[192 184 156 136 167 181  99 153 179  75 113 163 188 103 118 135 158  79
  70 135 146 137  99 137  94 165 123 130 131 114  99 148 127 117  87 168
 149 137 104 149 145 114 174 101 150 119  89 149 148 128 122 135] -> q842
[190 176 158 129 160 185  97 153 175  82 115 164 179 100 108 141 158  75
  78 146 145 128 102 136  96 165 125 125 134 122 104 153 138 123  97 163
 139 137 104 150 138 122 180  99 150 126  78 141 136 125 138 131] -> q732
[194 180 148 131 164 180 115 152 173  91 122 164 174 102 114 126 151  59
  67 131 143 124 104 147  78 169 129 130 131 116  88 140 122 111  92 156
 152 136 100 150 136 116 179 103 135 112  79 161 130 115 131 141] -> q489
[197 173 149 126 163 174 110 142 173  83 112 166 179  94 112 133 160  65
  70 131 149 129 101 139  98 165 118 131 125 124  94 143 123 115  93 152
 149 142 100 154 143 104 172 101 151 112  78 158 132 116 126 143] -> q57
[187 164 153 131 156 180  99 149 180  77 120 170 167 102 110 138 148  70
  69 139 144 123 108 137  96 163 131 132 126 120 108 140 139 112  89 157
 136 132  99 155 136 134 192  92 134 121  70 148 139 122 134 130] -> q215
[197 180 145 128 156 179 113 158  80  88 157 110 183 117 171 134 153  68
  57 133 152 128  94 129 104 160 124 139 124 114 101 146 146 114  91 163
 156 128 108 161 136 125 186 112 146 109  79 160 138 115 126 147] -> q558
[194 175 153 131 159 178 103 146 171  80 117 157 183  88 110 134 162  69
  70 135 146 121  97 132 101 170 123 124 127 122 105 140 135 114  95 157
 150 136 104 156 140 116 172 100 156 120  75 150 128 124 124 149] -> q104
at: [164 153 131 156 180  99 149] => q215, 2
which: [192 184 156 136 167 181  99 153 179  75 113 163 188 103 118 135 158  79
  70 135 146 137  99 137  94 165 123 130 131 114  99 148 127 117  87 168
 149 137 104 149 145 114 174 101 150 119  89 149 148 128 122 135] => q842
at: [171  80 117 157 183  88 110 134] => q104, 9
at: [131 143 124 104] => q489, 20
at: [126  78 141] => q732, 46
at: [144 123 108] => q215, 21
at: [ 99 137] => q842, 23

[ 89 138 129 125  88 159 135  98 116 180  98 110 177 147 153  98 162 164
 168 101 103  83 139 145 157 123 143  80 178 140  81  94 118  80 112  77
 120 153 161  85 164  77 175 115] = q788
[143 155 152 145 172 139 171 110 100 160 176 147 135  79 178 102 171 123
  99 114 126 157 152 119  87 153 105 132 106 143 160  88 125 144 138 144
 105 102 148 175 180 141 102 180] = q333
[136 127 176 126 117  98 159 135 150 106 114 160  92 124 156  91 123 134
 104 129 125 145 131 128 120  83  88  88 106  91 177  86 145 169 109  97
 138 173 166  95  92 141 152  76] = q561
[ 91  80 111 158 130 166 110  85 137 169 151 119 138 121 121 154 150 118
  88 135 137 121 130 140 157 108  94 157 114 142 104 164 158 134  92 112
 132 132 157 177 143 175 102 154] = q290
at: [117  98 159 135] => q561, 5
at: [175 180 141] => q333, 40
at: [161  85] => q788, 39
at: [ 98 159 135] => q561, 6

[128 137 128 115  88 109 161  87 128 144 107] -> q607
[120 158 150 101 114 128 195 131 117 130 117] -> q122
[123 151 143 123 160 116 120  71 133 135 132] -> q117
[123 148 161 106 134 166 146 166 116 128 175] -> q513
[116 143 160 123 123 151 140 151 120 122 142] -> q911
[157 121 140  71  94 117 162  89 140 131 105] -> q163
[102 124  69 174 112 100 121 140 116 152 116] -> q794
[129 122 153 121 108 135 171  73 133 140  88] -> q222
[132 130 128 115  88 109 161  87 128 140 119] -> q645
[129 122 153 121 108 135 171  73 133 140 136] -> q414
at: [134 166 146 166 116 128] => q513, 5
at: [140  71  94 117 162  89] => q163, 3
at: [116 143 160 123 123 151] => q911, 1
at: [123 123 151 140 151 120 122] => q911, 4
at: [128 140] => q645, 9
at: [140 116 152 116] => q794, 8
which: [129 122 153 121 108 135 171  73 133 140  88] => q222

[180  86 142 164 180 140  94 119 108  99] : q961
[142 164  86 140  94 180 180 129 100  91] : q950
[109 131 169  77 198 116 137 110 156  95] : q372
at: [ 86 140  94 180 180] => q950, 3
at: [140  94 119 108] => q961, 6
at: [ 86 142 164 180 140  94 119] => q961, 2
at: [180  86 142 164 180 140  94] => q961, 1
at: [110 156  95] => q372, 8

[119 140  82 148 157 125] : q178
[162 120 148 157  82 121] : q229
[123 148  75 135 103 130] : q521
[137 120 173 129 157 130] : q65
at: [140  82 148 157 125] => q178, 2
at: [129 157 130] => q65, 4
at: [148 157  82] => q229, 3
at: [ 75 135] => q521, 3

[109  86 182 174] : q898
[175 110 177 192] : q204
[110 175 177 154] : q850
at: [110 177 192] => q204, 2
at: [177 192] => q204, 3
at: [109  86 182] => q898, 1
at: [175 177 154] => q850, 2
at: [175 110 177] => q204, 1

[156 159 164 113 142 147 125] : q615
[ 94 158 127 120 157 169 125] : q554
[135 135 123 116 135  92  73] : q887
[ 67 139 126  94 159 113  63] : q739
[116 135  92 135 135 123 105] : q685
at: [135 135 123 116 135  92] => q887, 1
at: [ 94 159] => q739, 4
at: [158 127 120] => q554, 2
at: [159 164 113 142 147 125] => q615, 2

